Where the symbols take the states:
at | § + % ^
w367 | w397 w647 w582 w422
w12 | w509 w502 w980 w208
w383 | w577 w409 w160 w806
w394 | w502 w160 w237 w899
w397 | w14 w704 w409 w102
w494 | w932 w625 w614 w646
w200 | w589 w494 w422 w582
w643 | w606 w63 w865 w579
w545 | w625 w649 w579 w865
w642 | w494 w545 w703 w567
w883 | w865 w577 w502 w609
w124 | w383 w582 w887 w737
w649 | w737 w621 w390 w273
w609 | w545 w724 w671 w883
w646 | w641 w791 w647 w494
w273 | w124 w450 w63 w649
w582 | w409 w646 w367 w200
w819 | w390 w361 w724 w68
w887 | w160 w367 w124 w776
w647 | w704 w606 w646 w614
w606 | w394 w887 w791 w552
w160 | w68 w397 w383 w64
w289 | w422 w703 w621 w342
w63 | w887 w342 w273 w390
w577 | w273 w540 w68 w724
w704 | w12 w394 w641 w94
w865 | w791 w273 w643 w545
w724 | w649 w263 w819 w577
w208 | w703 w671 w876 w12
w932 | w876 w585 w94 w641
w509 | w647 w643 w567 w703
w14 | w342 w12 w540 w361
w876 | w642 w609 w208 w980
w540 | w450 w980 w14 w263
w806 | w724 w589 w64 w383
w64 | w819 w102 w806 w160
w567 | w646 w865 w509 w642
w791 | w237 w124 w606 w625
w237 | w883 w383 w394 w585
w614 | w94 w552 w494 w647
w776 | w64 w422 w737 w887
w737 | w806 w200 w776 w124
w641 | w980 w237 w704 w932
w263 | w621 w876 w361 w540
w342 | w367 w509 w450 w289
w625 | w585 w737 w552 w791
w450 | w582 w567 w342 w621
w68 | w63 w14 w577 w819
w671 | w579 w819 w609 w502
w703 | w614 w579 w642 w509
w589 | w263 w932 w102 w409
w980 | w567 w883 w12 w876
w361 | w289 w208 w263 w14
w102 | w361 w94 w589 w397
w621 | w200 w642 w289 w450
w585 | w609 w806 w899 w237
w552 | w899 w776 w625 w606
w409 | w540 w641 w397 w589
w502 | w643 w68 w883 w671
w579 | w552 w390 w545 w643
w94 | w208 w899 w932 w704
w422 | w102 w614 w200 w367
w899 | w671 w64 w585 w394
w390 | w776 w289 w649 w63

In the rows, zero is written as 51.

The rows follow the links: the fewer symbols apart two states are, the more alike their rows tend to be.

Each row is also shifted at random along 5 hidden directions that mean nothing.

Row, then state:
[50,41,43,54,60,44,64,48,50,47,47,53,49,50,45,40,38,50,50,60,48,64,61,48,50,44,55,46,56,48,45,47,43,54,52,47,66,51,54,58,57,45,54,55,54,53,53,51,62,58,55]: w621
[53,55,49,46,47,55,41,53,52,43,55,45,45,50,51,53,51,38,59,58,53,59,40,51,57,58,56,54,47,55,58,47,47,48,40,51,43,57,55,54,51,49,56,54,43,47,51,48,54,50,48]: w883
[63,42,62,45,45,49,60,51,54,58,48,61,44,53,45,53,44,50,43,50,69,44,58,60,57,57,48,67,42,45,46,55,68,53,58,53,52,41,61,51,62,58,54,50,46,68,48,47,40,50,61]: w887
[43,42,46,44,49,39,53,50,55,45,47,44,52,55,52,45,62,51,49,50,54,56,53,50,61,48,40,60,40,51,41,50,43,56,43,44,55,48,53,60,68,44,58,59,57,63,49,56,56,57,59]: w494
[71,53,59,47,54,62,40,44,52,55,57,31,71,61,59,50,65,51,50,48,51,58,48,54,39,62,48,63,53,68,51,49,49,67,57,56,50,63,47,36,40,42,50,48,50,55,64,55,54,48,57]: w806
[52,50,53,48,49,56,59,50,56,44,55,51,45,58,44,50,30,44,60,60,53,50,53,49,51,47,56,60,51,44,57,60,58,51,56,49,54,50,54,56,48,55,51,49,49,55,57,43,49,56,54]: w273
[52,54,44,50,57,42,47,52,39,56,57,50,53,59,51,43,49,53,49,53,50,61,56,54,48,51,53,51,49,57,46,50,53,53,49,48,57,40,47,49,69,54,61,54,49,65,58,65,55,52,49]: w589
[56,42,61,51,55,53,49,52,62,42,45,44,64,45,44,41,51,44,54,64,56,61,50,45,50,56,57,50,42,45,53,44,45,41,48,47,53,57,56,62,52,39,50,51,43,61,42,45,57,48,57]: w450
[37,63,47,59,51,49,54,62,50,43,59,47,48,50,47,55,47,41,63,53,39,51,44,51,57,47,58,53,49,46,70,54,53,43,47,43,41,49,44,59,48,60,47,49,54,47,55,52,48,52,47]: w980
[49,56,54,64,43,49,63,60,55,56,51,61,46,52,49,64,49,57,56,49,46,42,59,46,55,42,51,52,56,43,55,61,57,43,58,43,50,42,48,54,53,66,49,42,63,46,49,44,42,49,50]: w647
[61,50,45,52,46,47,48,44,53,67,55,59,41,53,59,59,54,60,48,46,54,48,57,47,54,51,45,50,59,58,41,57,56,55,56,54,62,48,46,45,56,60,55,46,56,48,49,50,51,50,46]: w552
[35,45,51,50,54,46,53,52,58,47,50,48,55,55,53,49,50,50,52,59,44,62,59,49,45,46,50,46,56,56,42,47,42,59,51,44,60,48,49,45,52,42,61,52,55,49,50,49,62,51,49]: w200
[40,53,57,60,50,50,50,63,63,47,51,49,62,55,42,48,53,50,59,61,51,56,55,44,49,50,58,53,51,50,55,45,47,48,54,41,54,47,43,56,54,50,52,47,47,57,45,47,60,41,54]: w582
[52,58,57,61,51,52,48,64,50,50,51,45,61,53,42,41,50,48,59,61,46,58,51,53,47,46,60,51,49,52,64,44,58,52,51,45,51,42,48,56,56,45,51,49,45,60,48,57,58,40,46]: w409
[23,60,59,45,48,54,51,60,52,45,52,38,62,58,54,52,53,48,55,55,56,48,44,57,43,50,55,60,45,55,61,53,52,60,50,51,43,50,50,49,53,44,54,55,44,58,59,54,54,46,52]: w383
[73,58,52,60,49,58,34,46,48,55,44,47,65,43,62,38,72,63,43,44,53,53,49,45,45,53,45,48,47,62,52,40,50,56,49,58,51,63,49,47,49,45,36,58,49,52,54,57,52,44,51]: w899
[51,54,64,50,59,63,52,66,46,53,48,46,64,50,51,57,55,51,46,47,44,49,51,47,39,51,58,38,56,44,58,46,44,51,61,50,42,54,52,45,32,44,50,50,47,41,42,45,52,42,42]: w397
[56,48,50,42,62,55,53,47,45,40,48,40,58,55,57,43,42,47,50,54,47,54,48,54,41,44,54,53,49,50,57,50,43,63,48,56,51,69,56,44,37,33,48,67,56,43,60,54,61,59,57]: w724
[42,56,51,43,54,55,56,53,46,44,53,48,47,54,44,42,36,43,53,56,53,47,45,59,47,50,55,58,46,44,62,57,55,53,44,56,43,48,58,52,53,44,49,57,47,57,53,49,49,53,52]: w577
[36,51,51,60,43,44,48,60,58,52,51,58,44,50,46,46,41,49,58,62,46,46,52,42,55,37,49,58,52,50,60,58,54,50,43,45,61,49,43,60,62,60,58,54,48,53,47,47,60,51,45]: w791
[40,55,44,41,49,52,41,40,47,46,59,48,47,51,59,58,61,50,50,52,52,57,42,54,59,65,50,53,50,56,43,53,41,53,36,60,49,56,53,48,57,52,60,53,51,53,61,55,53,60,48]: w609
[71,60,60,51,50,48,42,61,53,38,41,42,58,48,56,39,43,44,54,65,46,45,45,44,48,38,50,56,42,53,60,48,41,61,44,48,55,62,49,52,47,39,54,69,44,48,47,47,65,48,46]: w237
[59,44,59,41,50,55,63,56,60,54,42,54,50,57,49,62,48,49,45,53,57,46,52,52,49,51,54,45,55,43,43,52,39,50,62,51,53,43,59,45,45,43,72,56,50,44,35,41,51,53,48]: w367
[49,51,51,48,52,55,57,59,52,49,48,51,45,44,52,58,52,45,49,48,54,46,41,57,54,54,56,50,44,40,58,51,46,39,48,51,37,51,56,53,48,46,49,55,50,45,46,49,42,54,52]: w12

From each start, follow one symbol. Which state do you reach?
Answer with the state's name.
new walk
[44,48,64,36,45,59,53,53,64,49,54,40,53,68,52,63,44,47,60,54,49,46,47,51,49,50,58,58,52,55,54,59,43,60,59,51,52,52,49,47,38,44,62,50,49,44,52,43,58,54,53]
^ w737
new walk
[62,63,32,57,50,46,48,42,45,48,68,53,43,51,49,55,58,51,61,45,44,57,50,56,62,58,56,58,51,55,53,57,58,42,45,45,45,42,47,55,67,63,50,39,57,57,68,63,43,55,52]
§ w642
new walk
[41,54,46,57,45,48,60,63,63,43,54,49,49,53,44,53,44,46,62,57,40,50,58,43,53,36,54,55,56,49,59,58,46,49,51,36,55,46,46,59,54,55,53,50,58,47,48,46,55,53,53]
^ w494
new walk
[68,51,45,40,48,49,42,45,49,51,52,46,51,56,58,49,56,53,47,55,51,54,47,54,57,52,47,56,47,65,51,54,51,57,41,53,57,52,51,45,63,51,62,58,47,54,55,54,61,56,49]
+ w806
new walk
[61,38,63,37,49,59,55,41,55,59,52,45,57,62,62,65,62,59,44,40,55,46,54,55,46,63,47,50,54,59,40,54,44,62,60,61,53,63,55,36,39,44,60,52,51,48,52,47,47,52,59]
% w737
new walk
[38,54,50,42,59,56,58,44,39,55,59,54,43,54,57,61,43,51,46,41,50,44,47,56,48,47,55,41,61,49,48,57,51,55,53,61,50,53,55,39,38,55,51,54,60,38,58,50,45,63,47]
+ w361
new walk
[55,55,51,67,58,48,59,54,37,53,41,67,47,43,44,32,32,51,48,49,59,44,52,52,44,42,52,51,48,39,66,46,67,53,52,54,46,52,56,58,52,59,34,56,50,57,54,55,46,47,50]
% w577
new walk
[56,63,46,55,46,49,61,62,47,55,59,62,35,52,49,65,50,50,53,44,51,39,51,54,57,43,50,51,52,47,59,62,59,41,52,47,43,36,55,52,58,67,54,48,57,45,49,57,41,56,44]
^ w94
new walk
[41,47,51,45,50,45,58,43,50,57,57,53,45,64,51,52,41,53,53,46,51,50,56,52,52,46,45,60,55,57,46,63,55,62,54,46,64,42,51,45,58,57,60,51,57,58,61,50,57,59,51]
§ w806
new walk
[43,55,46,59,62,51,56,51,37,56,46,63,48,44,49,49,47,54,40,44,47,56,58,53,48,50,58,36,57,45,49,48,54,47,56,58,52,47,57,50,50,52,43,51,53,47,52,57,51,51,45]
§ w289
new walk
[42,52,55,66,52,54,55,58,59,57,58,60,55,47,41,62,50,50,57,51,43,52,55,48,49,51,57,37,64,44,53,50,58,38,63,49,50,48,49,51,43,62,43,33,49,46,46,46,45,42,48]
§ w367
new walk
[57,57,56,54,40,56,44,54,59,62,60,61,46,56,51,64,59,57,57,47,48,41,49,46,52,62,51,51,62,56,50,62,56,50,57,56,52,55,47,48,46,70,54,36,46,49,45,41,47,41,48]
^ w552
new walk
[49,58,52,51,49,61,45,52,50,53,50,54,48,45,56,64,50,48,49,50,48,45,39,51,54,54,55,44,56,49,57,52,48,46,44,61,42,60,53,49,42,56,50,51,47,40,43,47,48,47,44]
§ w643
